Below is a small trained network, with its code and all its weights. Each question gives an input and a target symbol and asks what happens when units are switched off, that is, made to give their printed mean instead of their output.

import numpy as np


def w(rows, s, z=0):
    codes = np.array(rows[::2]) - 128.0
    scale = np.full(codes.shape[1], s)
    scale[-1] = z or s
    return codes * scale


def f(y):
    return y / 2 * (1 + np.tanh(0.7978845608 * (y + 0.044715 * y**3)))


def softmax(a):
    e = np.exp(a - a.max(-1, keepdims=True))
    return e / e.sum(-1, keepdims=True)


def log_softmax(a):
    a = a - a.max(-1, keepdims=True)
    return a - np.log(np.exp(a).sum(-1, keepdims=True))


def net(x, mask):
    ids = ['ΔΞΠΣΨΩαβγεζλμφ'.index(c) for c in x.split()]
    T = len(ids)
    res = E[ids] + P[:T]
    u = 0
    for l in range(2):
        r = res
        for j in range(3):
            rows = slice(3 * j, 3 * j + 3)
            q, k, v = (r @ M[l][rows].T for M in (Q, K, V))
            z = softmax(np.where(np.tri(T) > 0, q @ k.T / 3**0.5, -1e9)) @ v
            o = O[l][rows]
            res = res + np.where(mask[u + j], z, o[:, -1]) @ o[:, :-1]
        u += 3
        y = f(res @ A[l][:, :-1].T + A[l][:, -1])
        res = res + np.where(mask[u : u + 4], y, B[l][:, -1]) @ B[l][:, :-1]
        u += 4
    return log_softmax(res[-1] @ U[:, :-1].T + U[:, -1])


Q, K, V, O, A, B = {}, {}, {}, {}, {}, {}
E = w([
[158,81,129,196,198,209,174,194,139,164],'Δ',
[91,102,99,3,71,240,31,121,132,172],'Ξ',
[119,152,72,75,125,57,156,75,187,31],'Π',
[82,199,74,232,89,232,130,128,103,32],'Σ',
[87,29,173,162,199,191,128,65,79,75],'Ψ',
[96,194,103,95,132,79,76,144,152,43],'Ω',
[91,182,184,225,129,68,181,110,106,175],'α',
[92,176,85,126,141,60,146,26,117,117],'β',
[207,93,32,213,50,160,81,66,212,185],'γ',
[163,101,75,113,165,141,187,168,200,48],'ε',
[69,205,227,170,204,62,151,175,78,132],'ζ',
[129,151,157,201,151,59,203,171,165,137],'λ',
[184,55,52,33,227,83,200,62,154,176],'μ',
[125,152,119,119,178,156,98,236,164,81],'φ',
],0.007)
P = w([
[2,54,46,174,88,76,212,153,122,138],'0',
[112,145,148,162,190,113,131,107,194,115],'1',
[133,145,146,142,154,129,163,112,189,93],'2',
[149,118,92,135,161,159,125,108,169,88],'3',
[146,132,105,132,154,158,117,97,149,96],'4',
[154,134,119,122,151,155,110,100,147,84],'5',
[161,137,119,115,149,168,109,103,142,91],'6',
[161,138,121,112,149,171,93,98,130,93],'7',
[166,146,125,110,144,173,100,93,128,95],'8',
[163,138,140,107,144,178,85,98,129,104],'9',
[166,154,140,102,142,176,83,93,135,105],'10',
[175,156,128,101,142,167,83,95,121,97],'11',
[157,159,141,82,127,178,71,91,119,109],'12',
],0.006)
Q[0] = w([
[146,175,109,122,203,195,120,113,168,27],'0.h0',
[164,11,59,36,12,104,71,142,96,225],'0.h0',
[10,211,214,234,33,143,126,234,45,119],'0.h0',
[107,150,82,134,191,163,173,129,210,2],'0.h1',
[114,172,165,158,105,56,164,192,154,128],'0.h1',
[150,187,169,147,96,21,147,205,137,185],'0.h1',
[103,153,172,161,91,41,156,197,88,151],'0.h2',
[92,126,176,152,111,62,166,200,83,161],'0.h2',
[123,119,162,150,74,57,150,184,63,181],'0.h2',
],0.0049)
K[0] = w([
[191,181,175,87,94,183,79,84,76,121],'0.h0',
[165,143,109,193,228,25,212,145,121,88],'0.h0',
[3,136,156,163,61,130,97,217,163,101],'0.h0',
[222,197,119,154,157,131,133,118,188,53],'0.h1',
[116,103,61,167,91,93,169,140,202,156],'0.h1',
[69,113,53,144,82,69,169,153,180,217],'0.h1',
[79,104,137,203,193,69,177,130,157,98],'0.h2',
[77,92,132,193,184,88,189,111,157,94],'0.h2',
[127,126,135,223,198,39,216,125,195,73],'0.h2',
],0.0063)
V[0] = w([
[112,116,139,119,104,180,61,196,157,99],'0.h0',
[120,139,187,34,137,156,36,123,129,120],'0.h0',
[73,188,141,185,97,86,93,169,72,132],'0.h0',
[119,157,233,100,176,159,54,111,43,158],'0.h1',
[152,121,122,109,196,206,107,187,148,40],'0.h1',
[158,124,109,92,169,122,139,50,196,3],'0.h1',
[48,87,79,183,183,38,192,174,159,95],'0.h2',
[122,137,120,196,173,69,155,206,123,127],'0.h2',
[143,92,152,139,172,136,157,226,135,203],'0.h2',
],0.0058)
O[0] = w([
[104,166,204,160,113,166,103,227,171,97,141],'0.h0',
[98,231,225,128,212,107,124,156,180,144,137],'0.h0',
[71,175,102,158,90,142,144,150,31,138,46],'0.h0',
[132,213,158,100,232,176,107,78,78,172,72],'0.h1',
[116,129,194,107,185,191,88,190,187,42,211],'0.h1',
[79,128,126,129,161,85,113,125,254,40,253],'0.h1',
[66,46,77,103,60,82,247,180,67,147,115],'0.h2',
[126,128,109,94,39,123,220,189,45,135,45],'0.h2',
[245,87,198,100,128,168,187,218,56,164,79],'0.h2',
],0.0048,0.0033)
A[0] = w([
[101,192,134,103,110,82,156,216,66,186,198],'0.n0',
[72,211,168,213,98,19,197,242,200,53,203],'0.n1',
[49,184,82,224,128,211,131,160,102,51,194],'0.n2',
[27,97,65,4,52,222,50,190,169,151,254],'0.n3',
],0.0046,0.0029)
B[0] = w([
[143,185,104,119,93,89,186,191,30,189,117],'0.n0',
[121,189,204,205,72,41,198,219,188,69,212],'0.n1',
[108,171,135,187,100,226,158,127,82,2,188],'0.n2',
[85,112,51,38,94,212,94,156,111,100,253],'0.n3',
],0.0052,0.0045)
Q[1] = w([
[148,131,105,66,133,124,88,102,113,144],'1.h0',
[58,172,91,131,87,171,99,117,127,62],'1.h0',
[104,120,153,186,147,150,155,146,175,85],'1.h0',
[107,137,75,72,79,174,92,155,137,144],'1.h1',
[105,91,82,52,200,223,43,76,198,30],'1.h1',
[125,75,94,83,143,210,50,51,95,116],'1.h1',
[171,107,124,178,118,97,140,124,151,143],'1.h2',
[162,72,46,110,157,204,54,96,197,72],'1.h2',
[113,111,48,33,173,254,23,59,137,78],'1.h2',
],0.0072)
K[1] = w([
[225,157,143,84,199,128,123,114,180,120],'1.h0',
[93,247,160,190,97,242,95,117,145,39],'1.h0',
[33,125,63,132,54,164,123,127,90,124],'1.h0',
[163,203,228,221,241,75,134,104,167,123],'1.h1',
[190,175,188,109,223,166,59,64,192,140],'1.h1',
[200,255,163,126,163,140,77,143,232,127],'1.h1',
[144,54,73,96,53,158,105,104,88,150],'1.h2',
[203,195,170,180,133,140,60,66,214,209],'1.h2',
[201,231,207,157,201,132,91,123,215,160],'1.h2',
],0.0053)
V[1] = w([
[143,179,158,172,165,165,103,100,127,80],'1.h0',
[113,150,128,194,129,179,153,79,122,92],'1.h0',
[133,197,155,173,145,186,118,90,120,85],'1.h0',
[185,213,96,62,79,117,104,238,187,112],'1.h1',
[57,148,139,58,118,230,94,179,36,168],'1.h1',
[118,166,213,254,126,156,140,213,104,51],'1.h1',
[120,86,178,44,213,98,149,179,165,75],'1.h2',
[130,40,89,122,91,201,67,119,211,86],'1.h2',
[33,210,122,75,101,39,99,57,134,100],'1.h2',
],0.0065)
O[1] = w([
[148,95,149,139,120,159,192,141,136,141,113],'1.h0',
[149,101,155,148,128,162,150,128,172,108,160],'1.h0',
[165,84,145,149,129,164,177,141,143,138,124],'1.h0',
[121,255,97,71,42,126,225,135,147,240,158],'1.h1',
[113,204,135,32,200,246,93,41,170,71,144],'1.h1',
[58,131,141,143,100,119,213,34,28,80,82],'1.h1',
[74,112,212,40,157,23,155,219,80,125,185],'1.h2',
[75,125,195,130,58,118,93,96,198,157,255],'1.h2',
[26,141,24,243,232,170,166,228,171,174,159],'1.h2',
],0.007)
A[1] = w([
[139,140,119,56,163,104,212,1,125,146,172],'1.n0',
[96,190,154,140,105,182,203,66,125,98,7],'1.n1',
[65,74,182,98,40,84,130,230,149,151,215],'1.n2',
[153,185,170,85,150,115,120,132,168,145,211],'1.n3',
],0.0058,0.0015)
B[1] = w([
[186,39,155,65,144,103,127,255,150,167,136],'1.n0',
[141,103,128,93,104,179,178,201,170,113,167],'1.n1',
[165,154,175,149,192,70,176,62,126,174,253],'1.n2',
[148,173,110,74,132,167,93,121,144,126,226],'1.n3',
],0.0072,0.0066)
U = w([
[222,116,171,66,54,105,97,92,80,78,87],'Δ',
[95,210,122,99,151,171,93,108,183,152,126],'Ξ',
[18,129,131,200,174,119,156,149,148,233,87],'Π',
[170,45,139,169,86,197,201,169,182,123,4],'Σ',
[30,47,203,152,183,103,63,65,100,27,207],'Ψ',
[34,152,86,148,163,147,182,150,132,174,113],'Ω',
[185,159,51,165,162,149,128,61,99,113,196],'α',
[68,86,58,197,149,143,85,215,149,141,73],'β',
[205,124,128,220,7,136,87,26,166,179,142],'γ',
[101,167,207,103,110,89,185,2,110,185,107],'ε',
[176,142,67,103,231,151,174,164,79,109,196],'ζ',
[168,155,87,126,97,113,116,124,87,104,208],'λ',
[232,35,136,112,196,74,107,208,164,199,161],'μ',
[103,125,167,45,101,117,165,191,102,137,61],'φ',
],0.0041,0.0023)

Each question gives the input, a string of symbols that net reads in full, and the target symbol t.
The units are the heads (3 rows each of Q, K, V and O) and the neurons (one row each of A and B). Each row of codes is followed by its name. A weight is (code - 128) times the scale printed after its matrix; where a second scale follows, it is the last column's (O, A, B and U).
mask holds one flag per unit, layer by layer, with each layer's heads first. A switched-off unit (its flag False) gives its mean, the last column of its rows in O or B, instead of its output. The means were averaged over made-up inputs and are rounded, as every weight is.
A unit's drop is (log p(t) with every unit on - log p(t) with that unit switched off) / (log p(t) with every unit on - log p(t) with every unit switched off).
The circuit of an input: a set's keep is (log p(t) with only the set's units on - log p(t) with every unit switched off) / (log p(t) with every unit on - log p(t) with every unit switched off). Starting from the 12 units with the biggest drops (on a tie, the unit counted first), units are removed one at a time, each time the one whose removal leaves the highest keep (on an exact tie, the one counted first), for as long as the keep stays at least 0.8.
circuit, biggest first: the units of the circuit, biggest drop first
top k neurons: the k neurons with the biggest drops, biggest first
top k neurons in layer l: the k neurons of layer l with the biggest drops, biggest first
heads that matter: for each layer, one digit per head in row order, 1 if its drop is at least 0.15 and else 0, layers parted by /
input φ Π φ ε Ξ ε Π Ξ, target ε: circuit, biggest first -> (1.h1 1.n2 1.h2 0.h1)
input φ μ Ω Ψ Ξ ε Ω Ω Ψ ζ Ψ φ ζ, target φ: top 2 neurons in layer 0 -> (0.n1 0.n3)
input Ξ Δ Π μ Σ λ ζ, target Ξ: circuit, biggest first -> (1.h1 0.n3 0.n1 1.n3)
input ε Δ Ψ Ξ ζ μ λ Ψ β φ Ψ α, target ε: top 2 neurons -> (1.n2 0.n1)
input α μ Ψ φ α Ω ε Ξ α Ω Ψ μ ζ, target α: heads that matter -> 111 / 001
input Δ ζ Ψ ε Π ε λ γ Ξ Ψ α, target Δ: top neuron in layer 1 -> (1.n0)
input λ Π μ Ω Ξ, target Ξ: heads that matter -> 001 / 010
input Ξ β Ξ Ξ Ψ ε λ, target Ξ: heads that matter -> 000 / 010
input Δ Ψ ε Δ λ γ Ψ Ψ ε Δ Σ, target Σ: circuit, biggest first -> (1.h0 0.n2 1.n1)
input Ω ζ Δ λ Ξ φ Ξ γ, target γ: heads that matter -> 001 / 001
input Π β Ω Ξ Ψ Ξ γ Δ Ξ Ξ Ξ Ψ Ξ, target Ψ: heads that matter -> 101 / 010
input Δ ε Ξ Ψ φ Σ λ, target Δ: heads that matter -> 001 / 001
input φ Ω Ξ Π Ξ ε Ω Δ Ξ Ξ Δ, target Ξ: heads that matter -> 101 / 010
input Σ ε Δ, target Σ: heads that matter -> 001 / 011
input Δ Ω ε Ω Σ Ξ Ξ Ξ ε, target Ξ: top 3 neurons -> (0.n1 0.n3 1.n3)
input φ λ γ Ψ Π Ψ Ξ λ, target φ: top 3 neurons -> (1.n0 0.n1 1.n1)
input β Ψ Ξ Ω μ Ψ Ξ ζ Ξ γ φ ζ, target β: top neuron -> (1.n2)
input φ ε φ, target φ: top 2 neurons in layer 0 -> (0.n1 0.n0)
input Ξ Ψ β γ Ψ Ξ Ψ λ, target Ξ: top 3 neurons -> (0.n3 0.n1 1.n3)
input Ψ Ψ β ζ Σ φ Ξ μ ε β μ Ξ, target μ: top 3 neurons -> (0.n3 0.n2 1.n2)
input Δ Ψ Ξ Ξ μ Σ Ξ Ξ Π μ Σ α λ, target Δ: top 2 neurons in layer 0 -> (0.n1 0.n3)
input γ α Π ε Ξ ε μ Ξ β α, target γ: heads that matter -> 110 / 001
input μ μ α, target μ: heads that matter -> 100 / 010
input ε Σ γ Δ φ ζ μ α Ξ Ψ λ, target ε: top 3 neurons -> (1.n2 0.n1 0.n3)
input μ ε ε, target μ: top 3 neurons -> (0.n1 1.n2 0.n2)
input Ψ ε μ φ ε λ, target Ψ: heads that matter -> 000 / 010
input Π α Ψ φ β Ω Ψ α μ ζ λ, target Π: top 2 neurons -> (0.n1 0.n3)
input Ψ Ξ Ω ζ, target Ψ: heads that matter -> 000 / 010
